Below are the code and all the weights of a small trained network. Each question names an input and a class and asks about switching units off, where a switched-off unit gives its printed mean instead of its output.

import numpy as np


def w(rows, s, z=0):
    codes = np.array(rows[::2]) - 128.0
    scale = np.full(codes.shape[1], s)
    scale[-1] = z or s
    return codes * scale


def norm(h):
    return h / np.sqrt((h * h).mean(-1, keepdims=True) + 1e-5)


def f(y):
    return np.maximum(y, 0)


def log_softmax(a):
    a = a - a.max(-1, keepdims=True)
    return a - np.log(np.exp(a).sum(-1, keepdims=True))


def net(x, mask):
    res = np.array(x, float).reshape(1, 8) / 4 @ E
    u = 0
    for l in range(2):
        y = f(norm(res) @ A[l][:, :-1].T + A[l][:, -1])
        res = res + np.where(mask[u : u + 7], y, B[l][:, -1]) @ B[l][:, :-1]
        u += 7
    return log_softmax(norm(res)[-1] @ U[:, :-1].T + U[:, -1])


A, B = {}, {}
E = w([
[112,119,114,145,108,121],'x0',
[162,82,49,95,123,166],'x1',
[127,146,31,100,108,131],'x2',
[102,123,178,112,122,75],'x3',
[84,215,166,86,142,91],'x4',
[198,108,109,137,119,138],'x5',
[86,255,98,36,170,125],'x6',
[101,169,121,76,112,79],'x7',
],0.0081)
A[0] = w([
[174,227,18,56,140,149,104],'0.n1',
[193,1,35,182,113,186,198],'0.n2',
[92,125,96,101,155,123,6],'0.n3',
[142,176,65,79,128,134,67],'0.n4',
[120,107,96,35,53,182,133],'0.n5',
[147,152,87,106,107,128,99],'0.n6',
[102,135,186,142,158,155,143],'0.n7',
],0.01,0.0015)
B[0] = w([
[100,161,70,43,43,99,233],'0.n1',
[202,78,153,227,251,127,246],'0.n2',
[193,154,126,153,69,122,147],'0.n3',
[136,162,141,90,144,163,184],'0.n4',
[116,194,154,204,138,175,171],'0.n5',
[73,124,97,135,87,117,158],'0.n6',
[141,133,151,123,82,75,165],'0.n7',
],0.014,0.011)
A[1] = w([
[127,181,83,121,128,150,101],'1.n1',
[135,10,111,176,166,161,234],'1.n2',
[124,163,63,29,84,183,5],'1.n3',
[92,127,219,133,97,108,53],'1.n4',
[55,168,146,61,176,116,12],'1.n5',
[131,84,187,60,111,137,162],'1.n6',
[152,136,147,99,224,146,97],'1.n7',
],0.014,0.0015)
B[1] = w([
[136,109,126,55,90,73,195],'1.n1',
[255,101,64,175,197,120,247],'1.n2',
[137,249,90,40,165,156,254],'1.n3',
[24,80,168,116,92,163,202],'1.n4',
[203,75,74,172,138,152,193],'1.n5',
[69,178,137,161,135,151,158],'1.n6',
[129,85,136,144,75,67,180],'1.n7',
],0.015,0.0099)
U = w([
[148,244,51,24,151,145,136],'0',
[11,86,212,165,119,156,1],'1',
[255,66,98,229,243,129,252],'2',
],0.0098,0.0012)

Each question gives the input, the list of numbers given to net, and the class t.
The units are the neurons (one row each of A and B). Each row of codes is followed by its name. A weight is (code - 128) times the scale printed after its matrix; where a second scale follows, it is the last column's (A, B and U).
mask holds one flag per neuron, layer by layer. A switched-off neuron (its flag False) gives its mean, the last column of its row in B, instead of its output. The means were averaged over made-up inputs and are rounded, as every weight is.
A unit's drop is (log p(t) with every unit on - log p(t) with that unit switched off) / (log p(t) with every unit on - log p(t) with every unit switched off).
The circuit of an input: a set's keep is (log p(t) with only the set's units on - log p(t) with every unit switched off) / (log p(t) with every unit on - log p(t) with every unit switched off). Starting from the 12 units with the biggest drops (on a tie, the unit counted first), units are removed one at a time, each time the one whose removal leaves the highest keep (on an exact tie, the one counted first), for as long as the keep stays at least 0.8.
circuit, biggest first: the units of the circuit, biggest drop first
k most important neurons of layer l: the k neurons of layer l with the biggest drops, biggest first
drop of u: that unit's drop, to one decimal
input [3,-8,3,5,6,4,-7,-8], class 1: 2 most important neurons of layer 0 => [0.n2, 0.n7]
input [7,-2,-3,6,-7,-8,7,4], class 1: 3 most important neurons of layer 1 => [1.n2, 1.n4, 1.n3]
input [3,-6,-1,4,-5,-6,0,-7], class 1: circuit, biggest first => [0.n2, 1.n4]
input [-5,-4,4,7,-6,-6,2,-3], class 1: 2 most important neurons of layer 0 => [0.n2, 0.n1]
input [1,-6,0,-4,3,-7,2,1], class 1: 2 most important neurons of layer 1 => [1.n2, 1.n4]
input [-6,8,-8,2,5,-4,1,2], class 1: 2 most important neurons of layer 0 => [0.n1, 0.n2]
input [4,-8,3,5,0,-5,3,-3], class 1: drop of 0.n1 => 0.3
input [2,-3,-8,1,-1,0,0,4], class 1: drop of 0.n2 => 0.3
input [5,-6,-4,7,3,8,0,-3], class 1: drop of 0.n2 => 0.4
input [2,0,-5,2,5,-2,-6,1], class 1: drop of 0.n2 => 0.6
